Here is a tiny trained network, its code and every weight. The questions are about switching its units off for an input and a target symbol, where a switched-off unit gives its printed mean instead of its output.

import numpy as np


def w(rows, s, z=0):
    codes = np.array(rows[::2]) - 128.0
    scale = np.full(codes.shape[1], s)
    scale[-1] = z or s
    return codes * scale


def f(y):
    return np.maximum(y, 0)


def softmax(a):
    e = np.exp(a - a.max(-1, keepdims=True))
    return e / e.sum(-1, keepdims=True)


def log_softmax(a):
    a = a - a.max(-1, keepdims=True)
    return a - np.log(np.exp(a).sum(-1, keepdims=True))


def net(x, mask):
    ids = ['αβγδζλτψω'.index(c) for c in x.split()]
    T = len(ids)
    res = E[ids] + P[:T]
    u = 0
    for l in range(3):
        r = res
        for j in range(3):
            rows = slice(3 * j, 3 * j + 3)
            q, k, v = (r @ M[l][rows].T for M in (Q, K, V))
            z = softmax(np.where(np.tri(T) > 0, q @ k.T / 3**0.5, -1e9)) @ v
            o = O[l][rows]
            res = res + np.where(mask[u + j], z, o[:, -1]) @ o[:, :-1]
        u += 3
        y = f(res @ A[l][:, :-1].T + A[l][:, -1])
        res = res + np.where(mask[u : u + 4], y, B[l][:, -1]) @ B[l][:, :-1]
        u += 4
    return log_softmax(res[-1] @ U[:, :-1].T + U[:, -1])


Q, K, V, O, A, B = {}, {}, {}, {}, {}, {}
E = w([
[173,123,62,122,56,115,150,224],'α',
[14,93,138,164,116,251,89,85],'β',
[122,88,177,84,98,53,151,228],'γ',
[46,58,178,84,20,172,154,161],'δ',
[214,110,186,137,135,91,126,171],'ζ',
[90,101,93,196,184,117,126,183],'λ',
[207,178,52,204,149,90,124,114],'τ',
[78,233,116,79,167,81,170,86],'ψ',
[173,125,147,170,57,201,197,74],'ω',
],0.011)
P = w([
[94,217,125,131,30,162,24,187],'0',
[99,172,115,142,58,125,85,151],'1',
[175,150,93,69,162,245,112,213],'2',
[64,189,224,207,63,114,82,148],'3',
[99,111,88,130,84,109,138,89],'4',
[172,102,99,75,192,223,175,169],'5',
[55,149,230,217,94,94,143,114],'6',
[105,75,81,129,102,89,196,53],'7',
[163,76,111,88,223,200,233,130],'8',
[58,116,239,235,116,74,204,83],'9',
[105,43,62,136,111,76,242,16],'10',
[170,55,109,78,225,195,254,109],'11',
],0.0085)
Q[0] = w([
[71,91,164,170,100,185,83,83],'0.h1',
[191,104,114,194,36,80,134,202],'0.h1',
[155,58,244,187,211,132,198,139],'0.h1',
[121,69,136,180,100,134,135,136],'0.h2',
[117,149,125,162,137,112,212,142],'0.h2',
[99,106,131,114,100,167,169,98],'0.h2',
[162,163,183,118,140,180,66,109],'0.h3',
[113,209,97,46,208,160,179,99],'0.h3',
[214,141,109,168,186,208,127,183],'0.h3',
],0.011)
K[0] = w([
[110,93,167,165,131,239,108,79],'0.h1',
[191,56,56,148,62,99,135,161],'0.h1',
[118,9,118,159,171,78,160,73],'0.h1',
[124,140,116,65,142,147,161,100],'0.h2',
[123,66,129,128,177,153,137,135],'0.h2',
[135,115,130,168,102,138,196,101],'0.h2',
[133,145,57,124,117,161,53,155],'0.h3',
[92,224,151,121,114,202,163,116],'0.h3',
[147,59,82,127,61,229,103,71],'0.h3',
],0.011)
V[0] = w([
[126,159,164,64,111,81,251,3],'0.h1',
[154,109,176,92,80,66,149,137],'0.h1',
[152,187,65,112,189,137,128,160],'0.h1',
[110,242,89,114,161,74,142,133],'0.h2',
[148,222,163,118,58,170,6,172],'0.h2',
[92,207,165,108,77,200,220,66],'0.h2',
[91,64,226,176,83,182,186,21],'0.h3',
[186,118,156,168,117,136,52,100],'0.h3',
[153,154,167,5,82,169,83,106],'0.h3',
],0.0043)
O[0] = w([
[110,151,13,123,137,175,194,163,109],'0.h1',
[142,153,112,178,152,105,157,150,107],'0.h1',
[136,139,128,81,178,122,99,123,147],'0.h1',
[134,168,159,188,128,89,127,176,185],'0.h2',
[115,188,78,130,94,162,65,209,249],'0.h2',
[102,118,167,175,57,191,192,142,195],'0.h2',
[133,144,254,149,184,100,107,107,98],'0.h3',
[158,94,149,150,126,150,82,149,58],'0.h3',
[160,120,134,54,153,156,91,94,105],'0.h3',
],0.0058,0.0018)
A[0] = w([
[101,202,247,166,86,45,124,126,161],'0.n1',
[149,133,215,136,162,70,102,113,84],'0.n2',
[173,122,171,1,198,173,165,184,170],'0.n3',
[198,110,139,113,103,57,116,94,254],'0.n4',
],0.0072,0.00054)
B[0] = w([
[60,238,139,209,91,133,218,175,253],'0.n1',
[133,185,2,128,65,82,141,148,159],'0.n2',
[133,208,181,108,228,252,205,177,224],'0.n3',
[88,159,170,162,221,136,162,193,154],'0.n4',
],0.0058,0.0045)
Q[1] = w([
[88,183,83,104,97,164,213,153],'1.h1',
[88,164,175,223,87,149,165,166],'1.h1',
[187,99,91,87,140,194,129,131],'1.h1',
[106,164,191,192,139,127,135,183],'1.h2',
[142,124,117,105,133,183,166,146],'1.h2',
[67,203,3,189,92,158,175,168],'1.h2',
[137,60,116,110,152,53,77,86],'1.h3',
[159,48,146,51,87,52,54,88],'1.h3',
[164,93,81,27,196,208,132,132],'1.h3',
],0.014)
K[1] = w([
[121,68,166,184,165,100,184,123],'1.h1',
[158,66,120,100,154,99,203,39],'1.h1',
[122,94,122,143,122,167,28,192],'1.h1',
[127,131,124,102,149,98,174,11],'1.h2',
[128,134,80,87,149,91,146,173],'1.h2',
[164,86,72,190,179,105,247,126],'1.h2',
[145,205,96,141,112,109,63,183],'1.h3',
[139,172,112,103,139,102,33,205],'1.h3',
[94,120,167,121,54,229,83,147],'1.h3',
],0.013)
V[1] = w([
[148,115,132,122,117,113,70,203],'1.h1',
[175,180,114,176,181,120,104,86],'1.h1',
[54,196,110,33,166,77,173,36],'1.h1',
[1,50,106,159,143,193,102,155],'1.h2',
[184,128,57,126,75,162,151,84],'1.h2',
[138,109,174,81,64,155,206,123],'1.h2',
[250,195,94,116,132,25,181,181],'1.h3',
[180,133,203,50,4,152,195,143],'1.h3',
[225,187,110,220,121,170,93,27],'1.h3',
],0.0078)
O[1] = w([
[145,101,135,95,166,128,195,77,93],'1.h1',
[180,208,118,147,121,152,131,116,89],'1.h1',
[110,173,119,68,84,198,17,173,127],'1.h1',
[106,116,100,192,104,83,148,254,121],'1.h2',
[176,144,101,115,88,99,139,50,91],'1.h2',
[203,142,153,122,126,92,58,131,129],'1.h2',
[148,154,222,32,61,98,200,163,89],'1.h3',
[140,106,193,115,161,14,28,79,253],'1.h3',
[127,254,168,221,50,131,153,69,86],'1.h3',
],0.0086,0.0033)
A[1] = w([
[201,96,128,93,195,154,159,103,4],'1.n1',
[191,119,230,44,118,94,171,193,22],'1.n2',
[41,165,203,91,61,70,180,159,41],'1.n3',
[254,63,23,62,57,50,179,128,1],'1.n4',
],0.0067,0.0042)
B[1] = w([
[130,103,134,103,84,151,52,219,180],'1.n1',
[114,131,180,175,172,243,97,144,189],'1.n2',
[151,76,53,73,183,115,89,52,254],'1.n3',
[255,123,22,140,90,118,53,130,157],'1.n4',
],0.0076,0.0083)
Q[2] = w([
[115,150,78,152,158,193,145,177],'2.h1',
[105,19,133,127,166,120,94,125],'2.h1',
[137,106,148,57,85,144,136,194],'2.h1',
[57,51,124,75,104,90,109,96],'2.h2',
[86,124,2,96,149,126,182,194],'2.h2',
[170,128,94,125,186,62,193,110],'2.h2',
[140,38,155,161,89,212,122,98],'2.h3',
[103,56,88,96,244,91,50,95],'2.h3',
[189,126,32,166,169,161,108,154],'2.h3',
],0.0077)
K[2] = w([
[104,128,26,143,106,212,146,139],'2.h1',
[110,2,108,122,206,116,120,107],'2.h1',
[78,55,112,48,61,124,98,111],'2.h1',
[63,59,124,51,87,56,172,101],'2.h2',
[60,100,15,95,100,223,89,142],'2.h2',
[145,66,82,115,217,184,86,41],'2.h2',
[166,74,152,180,245,207,122,91],'2.h3',
[58,66,148,96,88,162,39,71],'2.h3',
[152,66,89,154,48,217,154,96],'2.h3',
],0.0064)
V[2] = w([
[133,165,120,128,210,101,168,80],'2.h1',
[151,119,207,176,137,254,157,193],'2.h1',
[201,162,180,175,169,164,62,132],'2.h1',
[127,157,121,168,166,130,93,143],'2.h2',
[101,176,47,126,106,114,186,75],'2.h2',
[132,203,143,137,154,59,128,174],'2.h2',
[190,172,133,97,237,125,114,147],'2.h3',
[92,124,115,127,158,129,57,110],'2.h3',
[155,122,47,117,174,54,146,166],'2.h3',
],0.0054)
O[2] = w([
[138,151,128,76,117,154,76,231,168],'2.h1',
[234,202,122,189,183,59,102,157,131],'2.h1',
[173,239,82,103,184,121,196,220,182],'2.h1',
[155,134,99,119,144,188,136,118,221],'2.h2',
[240,239,127,173,181,61,130,175,114],'2.h2',
[196,143,124,38,130,122,197,190,128],'2.h2',
[199,172,129,161,130,82,144,254,189],'2.h3',
[139,232,101,194,194,149,130,115,253],'2.h3',
[193,181,144,65,107,71,170,122,164],'2.h3',
],0.0043,0.0031)
A[2] = w([
[199,142,104,141,227,249,202,184,26],'2.n1',
[182,39,101,20,254,216,81,218,80],'2.n2',
[40,223,58,46,205,39,90,107,120],'2.n3',
[72,161,207,69,185,228,128,215,2],'2.n4',
],0.0049,0.0081)
B[2] = w([
[129,81,141,194,56,147,106,71,201],'2.n1',
[35,187,112,114,118,71,122,135,254],'2.n2',
[166,66,167,178,82,139,134,168,218],'2.n3',
[178,71,98,130,84,101,173,2,161],'2.n4',
],0.0098,0.0091)
U = w([
[193,88,62,102,133,105,111,104,120],'α',
[124,132,84,164,151,169,95,94,81],'β',
[84,170,110,73,194,76,106,109,111],'γ',
[125,33,194,144,97,135,104,108,85],'δ',
[201,107,227,90,255,186,139,118,255],'ζ',
[107,95,108,158,122,123,221,210,122],'λ',
[83,207,71,72,131,133,204,41,108],'τ',
[122,155,152,94,63,202,59,205,174],'ψ',
[119,162,158,185,64,23,102,94,58],'ω',
],0.0061,0.0078)

Each question gives the input, a string of symbols that net reads in full, and the target symbol t.
The units are the heads (3 rows each of Q, K, V and O) and the neurons (one row each of A and B). Each row of codes is followed by its name. A weight is (code - 128) times the scale printed after its matrix; where a second scale follows, it is the last column's (O, A, B and U).
mask holds one flag per unit, layer by layer, with each layer's heads first. A switched-off unit (its flag False) gives its mean, the last column of its rows in O or B, instead of its output. The means were averaged over made-up inputs and are rounded, as every weight is.
A unit's drop is (log p(t) with every unit on - log p(t) with that unit switched off) / (log p(t) with every unit on - log p(t) with every unit switched off).
The circuit of an input: a set's keep is (log p(t) with only the set's units on - log p(t) with every unit switched off) / (log p(t) with every unit on - log p(t) with every unit switched off). Starting from the 12 units with the biggest drops (on a tie, the unit counted first), units are removed one at a time, each time the one whose removal leaves the highest keep (on an exact tie, the one counted first), for as long as the keep stays at least 0.8.
units of the circuit, in order: the units of the circuit, biggest drop first
unit that matters most: the unit with the biggest drop
top k neurons: the k neurons with the biggest drops, biggest first
top k neurons in layer l: the k neurons of layer l with the biggest drops, biggest first
which heads matter: for each layer, one digit per head in row order, 1 if its drop is at least 0.15 and else 0, layers parted by /
input ψ λ α α τ β λ τ β ψ, target ψ: which heads matter => 000 / 100 / 000
input ψ α δ ω ψ ψ ψ ψ λ ψ β τ, target β: which heads matter => 000 / 001 / 000
input λ ζ λ ζ λ δ α ψ τ, target γ: top 2 neurons => (2.n2 1.n1)
input ψ β ζ ω τ λ ζ ζ, target ζ: units of the circuit, in order => (2.n2 1.n2 1.h3)
input α λ ψ ψ ω λ, target ζ: top neuron in layer 1 => (1.n3)
input α α ζ δ, target ζ: top 4 neurons => (1.n2 2.n2 0.n1 2.n1)
input λ δ γ ψ ψ λ, target γ: which heads matter => 000 / 001 / 000
input ψ ψ λ ψ ζ, target ζ: top 2 neurons in layer 2 => (2.n2 2.n1)
input λ λ γ ζ ζ ψ α δ, target δ: units of the circuit, in order => (2.h1 1.h1 0.h2)
input ψ δ γ δ α ζ, target γ: units of the circuit, in order => (1.h3 2.n2)
input ψ ω ζ λ, target ω: which heads matter => 000 / 011 / 000
input ψ ζ ζ τ λ λ δ, target λ: units of the circuit, in order => (1.h3 1.h2)
input α ψ δ, target γ: units of the circuit, in order => (1.h3 2.n2)
input δ λ ψ ζ, target ψ: units of the circuit, in order => (1.h1)
input α δ ω ψ ψ ω ψ ψ τ, target ζ: which heads matter => 001 / 001 / 000
input λ δ ψ λ λ α ψ ω ψ λ ζ β, target β: which heads matter => 000 / 001 / 000
input ψ λ δ ψ ψ ψ ψ α ζ, target γ: units of the circuit, in order => (2.n2 1.h3)
input α γ λ δ δ ψ ζ λ λ δ, target λ: units of the circuit, in order => (1.h3 0.n1)
input λ γ ψ λ ψ ψ λ, target ψ: which heads matter => 000 / 100 / 000
input β λ β ψ λ ψ ψ β, target ψ: which heads matter => 100 / 100 / 000
input α ψ γ λ ψ λ ψ α, target ψ: unit that matters most => 0.h1
input λ ψ ψ β τ λ τ ω ω δ ζ λ, target γ: units of the circuit, in order => (2.n2 1.h3 0.n1)
input ψ α λ ψ ζ ζ λ α ζ ψ ψ, target ψ: which heads matter => 001 / 100 / 000
input δ γ ψ ψ α, target α: top 2 neurons => (1.n4 0.n3)
input δ δ ψ, target γ: which heads matter => 000 / 101 / 000
input λ α α α ψ δ λ λ, target λ: which heads matter => 011 / 011 / 000
input γ ψ ψ β λ α, target β: units of the circuit, in order => (1.h3)
input λ ω α ψ α ζ ψ δ ψ β ψ ζ, target β: units of the circuit, in order => (1.h3 0.h1)
input γ ψ λ ζ ζ ψ α λ ψ, target τ: top 3 neurons => (0.n3 2.n2 2.n4)
input ψ ζ ψ ψ λ λ ψ τ ζ, target δ: top 2 neurons in layer 1 => (1.n2 1.n3)
